A =
[[127 119 119 124 125 137 119 119 133 119 125 121]
 [135 137 135 134 122 136 128 138 113 135 131 134]
 [139 135 112 134 121 128 135 132 137 110 121 132]
 [111 142 149 124 130 124 118 142 123 146 135 144]
 [125 145 138 135 121 117 135 146 138 136 130 142]
 [135 120 138 127 123 141 129 121 127 140 136 122]
 [129 142 121 134 131 117 135 141 124 116 122 139]
 [138 108 114 128 136 121 142 108 115 116 125 110]
 [138 137 114 134 131 133 132 136 118 110 118 135]
 [134 116 131 128 124 119 141 115 145 136 134 116]
 [124 116 132 120 135 136 116 117 142 137 130 118]
 [144 110 136 130 124 144 140 112 123 141 137 111]]
Indices start at 0.
row 0 col 0	127
row 6 col 7	141
row 4 col 3	135
row 1 col 4	122
row 3 col 1	142
row 3 col 8	123
row 5 col 6	129
row 5 col 5	141
row 0 col 5	137
row 8 col 3	134
row 4 col 6	135
row 11 col 1	110
row 0 col 1	119
row 1 col 11	134
row 11 col 5	144
row 8 col 4	131
row 6 col 3	134
row 9 col 3	128
row 2 col 10	121
row 9 col 6	141
row 8 col 11	135
row 5 col 10	136
row 0 col 7	119
row 6 col 6	135
row 9 col 2	131
row 2 col 3	134
row 11 col 8	123
row 2 col 11	132
row 9 col 0	134
row 6 col 9	116
row 7 col 7	108
row 8 col 6	132

W =
[[121 138 121 114]
 [116 134 119 117]
 [112 130 118 119]
 [141 148 131 113]
 [123 140 122 112]
 [132 147 126 111]
 [125 112 130 150]
 [153 143 141 117]
 [115 133 118 117]
 [112 104 122 140]
 [122 138 121 114]]
Indices start at 0.
(0, 0) -> 121
(0, 3) -> 114
(2, 3) -> 119
(3, 1) -> 148
(10, 2) -> 121
(5, 2) -> 126
(1, 0) -> 116
(2, 1) -> 130
(4, 0) -> 123
(5, 0) -> 132
(3, 3) -> 113
(0, 1) -> 138
(1, 3) -> 117
(4, 3) -> 112
(2, 0) -> 112
(2, 2) -> 118
(6, 1) -> 112
(3, 0) -> 141

data = [106 139 132 123 102 123 145 128 139 138 116 138 135 147 110 131]
data[0] -> 106
data[7] -> 128
data[8] -> 139
data[4] -> 102
data[5] -> 123

m = [126 152 111 121 128 129 147 105 129 152 136 150 110 130]
m[0]: 126
m[3]: 121
m[12]: 110
m[5]: 129

grid =
[[132 124 118 126 135 135 124 129 128 138]
 [129 125 129 129 129 130 128 130 122 129]
 [130 126 130 127 127 124 128 131 128 131]
 [131 127 129 126 127 124 128 130 132 130]
 [126 124 135 131 127 128 130 131 115 124]
 [126 128 149 129 115 110 136 132 127 112]
 [137 125 109 124 138 137 121 127 138 147]
 [132 124 120 127 134 133 124 130 127 138]
 [135 128 124 124 128 122 126 129 141 137]
 [130 125 130 128 129 129 128 129 124 127]
 [127 123 132 131 129 128 129 132 116 128]
 [134 126 124 125 129 122 126 131 136 139]
 [132 127 131 126 125 119 129 131 135 132]
 [129 125 131 129 128 127 129 130 122 128]]
grid[0, -10]: 132
grid[1, -2]: 122
grid[7]: [132, 124, 120, 127, 134, 133, 124, 130, 127, 138]
grid[-6, -9]: 128
grid[9, 2]: 130
grid[8, 0]: 135
grid[-9]: [126, 128, 149, 129, 115, 110, 136, 132, 127, 112]
grid[-4]: [127, 123, 132, 131, 129, 128, 129, 132, 116, 128]
grid[:, 3]: [126, 129, 127, 126, 131, 129, 124, 127, 124, 128, 131, 125, 126, 129]
grid[4, 7]: 131
grid[-14, 3]: 126
grid[-6, -3]: 129
grid[:, -6]: [135, 129, 127, 127, 127, 115, 138, 134, 128, 129, 129, 129, 125, 128]
grid[6]: [137, 125, 109, 124, 138, 137, 121, 127, 138, 147]
grid[10, -1]: 128
grid[12]: [132, 127, 131, 126, 125, 119, 129, 131, 135, 132]
grid[:, 5]: [135, 130, 124, 124, 128, 110, 137, 133, 122, 129, 128, 122, 119, 127]
grid[11, 4]: 129
grid[5, -2]: 127
grid[-13, 3]: 129
grid[-14, 5]: 135
grid[-9, 6]: 136
grid[-3, -10]: 134
grid[-6, -8]: 124
grid[6, -7]: 124
grid[13, 4]: 128
grid[-12, -9]: 126
grid[-1, -7]: 129
grid[9, 5]: 129
grid[8, 8]: 141
grid[10, -10]: 127
grid[:, -3]: [129, 130, 131, 130, 131, 132, 127, 130, 129, 129, 132, 131, 131, 130]
grid[-10, -2]: 115

B =
[[126 134 117 135 118 131 132]
 [126 129 122 138 119 122 128]
 [128 119 147 131 130 131 135]
 [125 138 102 134 119 130 120]
 [137 137 116 137 125 130 124]]
B[-5, -7]: 126
B[:, -4]: [135, 138, 131, 134, 137]
B[-5, 1]: 134
B[1, -3]: 119
B[1, 1]: 129
B[-3, 5]: 131
B[:, 0]: [126, 126, 128, 125, 137]
B[-2]: [125, 138, 102, 134, 119, 130, 120]
B[4, -5]: 116
B[3, -3]: 119

a =
125,108,122,110,141,128,112,123
128,147,131,148,148,117,149,135
134,128,129,129,106,156,134,125
119,131,120,129,142,129,126,136
127,122,127,117,129,136,149,114
124,151,127,155,124,122,135,142
Rows and columns are counted from 0.
(0, 0) -> 125
(2, 0) -> 134
(3, 1) -> 131
(3, 5) -> 129
(0, 1) -> 108
(4, 3) -> 117
(5, 4) -> 124
(3, 2) -> 120
(5, 3) -> 155
(1, 0) -> 128
(3, 6) -> 126
(2, 5) -> 156
(1, 4) -> 148
(5, 2) -> 127

arr =
[[ 98 116 128 109 122 137 138 140 134 134 103 110 132 126]
 [120 111 134 131 118 128 144 138 127 128 113 118 141 126]
 [116 120 129 124 124 130 140 137 130 128 114 120 137 125]
 [105 117 129 112 122 135 133 137 131 133 109 113 127 128]]
Rows and columns are counted from 0.
row 0 col 0 -> 98
row 2 col 7 -> 137
row 1 col 7 -> 138
row 3 col 5 -> 135
row 3 col 10 -> 109
row 1 col 9 -> 128
row 2 col 9 -> 128
row 3 col 6 -> 133
row 0 col 6 -> 138
row 0 col 8 -> 134
row 3 col 4 -> 122
row 3 col 1 -> 117
row 1 col 5 -> 128
row 0 col 9 -> 134
row 0 col 1 -> 116
row 3 col 12 -> 127
row 1 col 10 -> 113
row 2 col 4 -> 124
row 2 col 1 -> 120

M =
125	130	130	132	137	132	130
128	128	128	128	128	128	128
122	131	132	136	146	136	132
131	126	126	124	119	124	126
122	131	132	136	146	136	132
138	123	121	116	101	117	122
131	126	126	124	119	124	126
131	126	126	124	119	124	126
125	130	130	132	137	132	130
Indices start at 0.
(0, 0) = 125
(8, 1) = 130
(3, 4) = 119
(0, 6) = 130
(5, 4) = 101
(1, 1) = 128
(5, 3) = 116
(2, 2) = 132
(4, 6) = 132
(5, 6) = 122
(2, 3) = 136
(6, 6) = 126
(8, 0) = 125
(8, 6) = 130
(4, 2) = 132
(7, 2) = 126
(3, 1) = 126
(8, 4) = 137

X = [130 130 137 131 135 128 133 106 117 149 152 137 100]
X[0]	130
X[3]	131
X[1]	130
X[8]	117

x =
120,134,146,125,127,141,124
131,132,135,130,130,141,134
109,122,127,113,110,147,117
128,126,132,124,131,120,123
111,118,129,110,111,150,119
132,121,130,118,124,146,126
128,127,132,122,126,105,119
125,128,137,123,127,129,124
148,133,136,136,143,133,142
138,133,129,134,139,116,137
150,130,123,140,148,120,139
Rows and columns are counted from 0.
(0, 0): 120
(2, 4): 110
(2, 2): 127
(10, 0): 150
(5, 0): 132
(3, 0): 128
(10, 3): 140
(8, 2): 136
(3, 6): 123
(9, 3): 134
(1, 6): 134
(9, 1): 133
(4, 3): 110
(7, 0): 125
(5, 2): 130
(0, 4): 127
(9, 5): 116
(8, 4): 143
(5, 3): 118
(4, 4): 111
(10, 1): 130
